-28, -29, -63, 49
-69, 52, -16, -17
: -16

54, 28, -49, 40, 63, -27
-27, -26, -27, 34, 59, 71
: -27

-60, 64, 21, -41, -35, 22, -32
-58, -7, -62, 44, 69, 37, -25
: -62

37, -50, 40, 79
21, 48, -44, 3
: -44

-15, -63, -17, 9, 42, -64
5, 46, -39, -10, -24, -54
: -39

-22, -39, 16, 21, 25, -78
-43, -32, 60, 1, 57, -11
: 60

-3, -9, 7, 27, 21, -37
7, -8, -24, 5, 76, 7
: -24

-68, 49, 66, 54
-11, -15, -17, 29
: -17

40, -28, -72, 36
-37, 13, -14, 29
: -14
---
79, 68, 38, 13, 17 -> 79, 13

58, -5, 73, 14, -62
23, 66, -19, -18, 83
-> 83, -62

-41, -65, 19, 37, 32, -14 -> 37, -65

-17, 51, -36, -65 -> 51, -65

17, 8, -1, 14
53, 37, 84, 7
1, -13, 17, 21
-> 84, -13

-69, 16, 41, 70, 8, -23 -> 70, -69

24, -25, 15, 7, -70, -89 -> 24, -89

23, 50, 82, 19, -38, -16 -> 82, -38

-20, 55, -73, 33
-51, 43, -68, 65
-57, 66, -84, 77
-> 77, -84
---
-12  -15   -2   26
-20   11  -40  -32
Out: -2

55  38  30  28  72  35
75  39  30   0  76  17
64  24  20  33  79  26
Out: 75

1684  4274  3954  8205 Out: 3954

-23   49  -36    2 Out: -23

3  7  4  8  2 Out: 4

38  38  57  10  54  78  32
60  57  49  40  39  65  46
54  54  53  54  53  54  54
Out: 60

-198   378   527  -609
 320  -417   507   433
Out: 433

 -4  -43  -49   25
-11  -27  -28   24
-15   21   34   13
Out: 24

-352  -476  -318   594  -603   -35   103 Out: -35

-15   24   -3  -32   46 Out: -3
---
56, 69, -22, -40, -9, 73, -48
10, -49, 39, 35, -64, -53, -63
11, 39, 0, -41, 63, -70, -53
=> 10

-27, 5, 5, -48, 32, -1, -23
12, -41, -39, 71, -31, -2, 85
=> 12

-24, -84, -69, -51, 24, -40
57, 25, 5, -18, -44, -21
-40, -56, -39, -23, -24, -75
=> 57

15, -25, 91, 10, -15, 90, -16
36, -45, 65, 34, -40, 67, -40
-40, 35, 73, -48, 41, 72, 39
=> 36

70, 78, -25, 32, 39, -21
39, -44, 31, 19, -45, 90
=> 39

-53, -51, 35, -4
-31, -55, 15, 23
-39, -5, 58, 76
=> -31

-13, -50, -65, 45, 16, 20
-35, 75, 34, -28, 42, -4
=> -35

-40, -5, 42, 36, 2
-40, -2, 41, 37, 8
23, -77, -29, -33, -81
=> -40

-15, -38, -16, -22, 30, -36, -46
19, -7, 31, 67, 29, 1, 5
=> 19

18, -5, -15, -6, -4, 39, 20
7, -9, 73, -8, -2, 9, 2
50, -4, -19, -1, 2, -3, 13
=> 7
---
[ -0.582  -5.245  -8.752 -11.798  17.263] ==> -0.582, 17.263

[-0.15  0.11 -0.10 -0.06] ==> -0.15, -0.06

[ 11.3 -16.1  12.3   5.3  -2.5   1.0   3.9] ==> 11.3, 3.9

[-139.10  -27.85  109.73   98.28    4.68] ==> -139.10, 4.68

[[ 186.6  -47.6   95.5 -174.1]
 [ 194.4  129.2 -119.2  -78.5]
 [ 143.5  -19.4  113.5  -42.6]] ==> 186.6, -42.6

[[ 133.2   11.9 -154.5 -172.4 -168.5 -169.7 -182.5]
 [ 133.9  -51.9 -157.8 -167.3 -174.6 -174.1 -174.5]] ==> 133.2, -174.5
---
[800, 230, 18, 503, 433, 224, 787]: 503, 800

[6, 6, 3, 8, 7, 7, 2]: 8, 8

[25, 3, -34, 5, 4]: -34, 25

[5, -27, 27, -6, 4, 12, -14]: -6, 27

[95, 70, 54, 65, 16, 56, 87]: 65, 95

[[6, -193, -367, -125, 74],
 [-297, -771, -670, -182, -114],
 [126, 560, 338, -86, -139]]: -670, 560
---
[[  0   2 -84  10]
 [ -2  -2  21 -11]] --> -84

[[-77 -71  -7  -8 -26]
 [  6  38  12  17 -60]] --> -7

[[ 60  70  12 -50  30  20 -11]
 [ 66  42 -26 -18  37 -43 -41]] --> 12

[[ -3  30 -11  36 -67  37   6]
 [ -1  -6  28   7  14   0   8]] --> -11

[[ 26  15 -44  30  26  14]
 [-60  26  32  49 -66 -38]] --> -44

[[ -5  11  -5  69  52]
 [ 12  40  12 -22  26]] --> -5

[[16 45 36 86 44]
 [16 45 35 85 44]] --> 36

[[ 42 -70  48 -85]
 [ 30  58  70 -58]] --> 48

[[-51 -47 -21 -71 -45  -3 -30]
 [ -8  -1 -17   7 -29 -47  50]] --> -21

[[-57  16  28  78   8]
 [-57 -39  -8 -88 -19]] --> 28
---
-622   757   655  -699   145 -> 757, -699
4  1  5  5  6  5  7 -> 7, 1
 92   55   48  235   61  204   99 -> 235, 48
-652   401   623  -509   962   253 -> 962, -652
41  92  17   2  25   9 -> 92, 2
16  61  94  74 -> 94, 16
---
Q: [8.9, -12.8, 2.3, 11.7]
A: 11.7, 8.9
Q: [7.830, -11.608, -14.154, 14.165, -8.561]
A: 14.165, 7.830
Q: [[125.71, -131.45, 145.68, 89.76, -115.43, -21.95], [69.88, -38.18, -171.71, -100.86, -21.26, 3.88], [-36.75, -122.04, -16.73, -125.26, 10.93, 120.20]]
A: 145.68, 125.71
Q: [12.065, -11.774, -16.383, 6.735, 7.108, 9.195, -11.309]
A: 12.065, 9.195
Q: [[-17.26, 16.22, -8.00, 6.05, 7.65], [16.97, 12.37, 11.40, -0.12, 9.22]]
A: 16.97, 16.22
Q: [-15.827, 17.846, 10.712, 11.486, -12.714]
A: 17.846, 11.486
Q: [-37.2, 83.1, 101.2, -105.6, -80.2, -22.6]
A: 101.2, 83.1
Q: [[0.2, 1.4, 0.8, -1.7, 0.3], [-1.5, -1.8, 0.9, -0.2, -0.7], [-1.0, -1.7, 0.0, -1.0, 0.1]]
A: 1.4, 0.9
---
array([-68,  18,  14,   0]) ⇒ 14
array([-51,  25,  -5,  35,  42,  67,  -2]) ⇒ 67
array([ 12,  -3,   3,  16, -84]) ⇒ 16
array([-68, -39, -20,   3, -29,  33, -50]) ⇒ 33
array([-82,  -3,   1,   7,   5]) ⇒ 7
array([ 83,  28, -80, -43, -61]) ⇒ -43
array([-55, -21,  79, -64,  91, -50, -62]) ⇒ -50
array([-62,   3, -49, -74]) ⇒ -49
---
0.07	0.01	0.08	-0.14	0.03
0.08	-0.02	0.01	0.01	-0.16
-0.09	-0.02	-0.08	0.15	-0.06
value 0.07

14.0	-11.1	12.4	14.7	15.8	-6.6 value 14.0

-1.8	-0.8	-0.4	1.6 value -1.8

-0.142	0.033	0.170	0.149	0.051 value -0.142

-0.009	-0.059	0.103	-0.014	0.172	0.013
-0.088	-0.079	0.006	0.040	-0.211	-0.086
value -0.009

0.02	-0.15	0.01	0.06	-0.10
0.04	-0.08	-0.16	-0.09	-0.15
0.14	-0.14	-0.06	-0.17	-0.11
value 0.02

-171.5	171.4	-13.3	35.7	-143.7	138.6	-95.1 value -171.5

100.5	-9.5	-170.0	-149.4 value 100.5

0.168	-0.072	-0.150	0.015 value 0.168

4.1	10.3	1.8	-9.9	-4.3
-2.9	4.7	19.6	-16.1	10.9
value 4.1
